Below is a small trained network, with its code and all its weights. Each question gives an input and a target symbol and asks what happens when units are switched off, that is, made to give their printed mean instead of their output.

import numpy as np


def w(rows, s, z=0):
    codes = np.array(rows[::2]) - 128.0
    scale = np.full(codes.shape[1], s)
    scale[-1] = z or s
    return codes * scale


def f(y):
    return y / 2 * (1 + np.tanh(0.7978845608 * (y + 0.044715 * y**3)))


def softmax(a):
    e = np.exp(a - a.max(-1, keepdims=True))
    return e / e.sum(-1, keepdims=True)


def log_softmax(a):
    a = a - a.max(-1, keepdims=True)
    return a - np.log(np.exp(a).sum(-1, keepdims=True))


def net(x, mask):
    ids = ['Σαεζθλμπτφω'.index(c) for c in x.split()]
    T = len(ids)
    res = E[ids] + P[:T]
    r = res
    for j in range(3):
        rows = slice(3 * j, 3 * j + 3)
        q, k, v = (r @ M[0][rows].T for M in (Q, K, V))
        z = softmax(np.where(np.tri(T) > 0, q @ k.T / 3**0.5, -1e9)) @ v
        o = O[0][rows]
        res = res + np.where(mask[j], z, o[:, -1]) @ o[:, :-1]
    y = f(res @ A[0][:, :-1].T + A[0][:, -1])
    res = res + np.where(mask[3:7], y, B[0][:, -1]) @ B[0][:, :-1]
    return log_softmax(res[-1] @ U[:, :-1].T + U[:, -1])


Q, K, V, O, A, B = {}, {}, {}, {}, {}, {}
E = w([
[108,140,168],'Σ',
[90,219,128],'α',
[194,141,115],'ε',
[130,111,136],'ζ',
[145,120,129],'θ',
[147,108,119],'λ',
[3,46,227],'μ',
[135,133,123],'π',
[151,110,119],'τ',
[92,57,150],'φ',
[159,96,109],'ω',
],0.014)
P = w([
[95,144,113],'0',
[75,125,249],'1',
[172,149,37],'2',
[27,174,73],'3',
[188,109,248],'4',
[194,9,56],'5',
],0.012)
Q[0] = w([
[42,187,134],'h1',
[184,148,82],'h1',
[203,154,214],'h1',
[183,46,74],'h2',
[129,214,82],'h2',
[3,187,161],'h2',
[107,227,201],'h3',
[125,230,130],'h3',
[114,255,75],'h3',
],0.0097)
K[0] = w([
[36,170,125],'h1',
[135,58,46],'h1',
[170,107,162],'h1',
[204,109,163],'h2',
[67,70,152],'h2',
[67,127,1],'h2',
[101,96,52],'h3',
[83,157,72],'h3',
[24,148,113],'h3',
],0.0082)
V[0] = w([
[103,197,153],'h1',
[126,167,110],'h1',
[103,212,247],'h1',
[96,151,181],'h2',
[205,206,119],'h2',
[75,64,185],'h2',
[150,156,123],'h3',
[87,189,129],'h3',
[120,215,133],'h3',
],0.013)
O[0] = w([
[154,116,81,96],'h1',
[208,142,164,95],'h1',
[158,50,86,159],'h1',
[147,40,159,244],'h2',
[254,132,93,130],'h2',
[37,34,149,250],'h2',
[177,112,45,127],'h3',
[162,37,206,107],'h3',
[226,87,200,129],'h3',
],0.0064,0.0023)
A[0] = w([
[37,92,166,2],'n1',
[152,155,2,170],'n2',
[147,91,170,175],'n3',
[31,131,56,117],'n4',
],0.0086,0.0037)
B[0] = w([
[223,77,14,253],'n1',
[155,180,38,219],'n2',
[234,3,195,234],'n3',
[90,144,76,235],'n4',
],0.0057,0.0032)
U = w([
[103,79,254,244],'Σ',
[200,103,194,63],'α',
[201,139,46,115],'ε',
[117,126,156,50],'ζ',
[125,134,150,85],'θ',
[111,154,158,133],'λ',
[99,98,124,2],'μ',
[132,136,160,58],'π',
[129,140,140,40],'τ',
[68,137,124,138],'φ',
[98,177,128,247],'ω',
],0.0096,0.0046)

Each question gives the input, a string of symbols that net reads in full, and the target symbol t.
The units are the heads (3 rows each of Q, K, V and O) and the neurons (one row each of A and B). Each row of codes is followed by its name. A weight is (code - 128) times the scale printed after its matrix; where a second scale follows, it is the last column's (O, A, B and U).
mask holds one flag per unit, heads first, then neurons. A switched-off unit (its flag False) gives its mean, the last column of its rows in O or B, instead of its output. The means were averaged over made-up inputs and are rounded, as every weight is.
A unit's drop is (log p(t) with every unit on - log p(t) with that unit switched off) / (log p(t) with every unit on - log p(t) with every unit switched off).
The circuit of an input: a set's keep is (log p(t) with only the set's units on - log p(t) with every unit switched off) / (log p(t) with every unit on - log p(t) with every unit switched off). Starting from all 7 units, units are removed one at a time, each time the one whose removal leaves the highest keep (on an exact tie, the one counted first), for as long as the keep stays at least 0.8.
circuit, biggest first: the units of the circuit, biggest drop first
which heads matter: for each layer, one digit per head in row order, 1 if its drop is at least 0.15 and else 0, layers parted by /
drop of u: that unit's drop, to one decimal
input ε π ω ω Σ τ, target Σ: which heads matter => 110
input ζ ω λ ε Σ θ, target Σ: which heads matter => 110
input ε Σ θ, target Σ: which heads matter => 011
input Σ ε μ ε ε Σ, target ε: circuit, biggest first => (h2 h3)
input ε φ ε ω ε μ, target ε: circuit, biggest first => (h2)
input ε ε ε ε, target ε: which heads matter => 010
input ε μ Σ μ, target μ: circuit, biggest first => (n1 h2 h1)
input τ λ λ Σ μ φ, target μ: which heads matter => 011
input ε ζ φ ε Σ ζ, target Σ: circuit, biggest first => (h2 h1)
input ζ μ ω, target μ: which heads matter => 010
input ε Σ φ, target Σ: which heads matter => 011
input Σ φ ε ε Σ λ, target Σ: which heads matter => 110
input θ φ θ θ μ θ, target μ: circuit, biggest first => (h2 n1)
input ε μ ε, target μ: circuit, biggest first => (h2 n1)
input μ Σ ε Σ μ, target α: circuit, biggest first => (h2)
input Σ Σ π, target Σ: which heads matter => 011
input ε Σ ε ε Σ ζ, target Σ: circuit, biggest first => (h2 h1 n2)
input ω φ ω, target φ: circuit, biggest first => (h2 h3)
input Σ ε ε Σ, target Σ: which heads matter => 001
input ω ε Σ α, target α: which heads matter => 101
input Σ Σ Σ, target Σ: which heads matter => 011
input ω Σ ε Σ ε φ, target ε: which heads matter => 011
input ε ω ε μ Σ ω, target Σ: circuit, biggest first => (h1 h2)
input ε ε ε ε α ε, target α: which heads matter => 111
input Σ μ ε, target μ: which heads matter => 010
input ε Σ α α, target α: drop of h3 => 1.1
input ε φ ω ε Σ ω, target Σ: drop of h1 => 0.3
input Σ ζ ε ω Σ τ, target Σ: drop of n4 => 0.0
input ζ φ ω, target φ: drop of h2 => 0.5
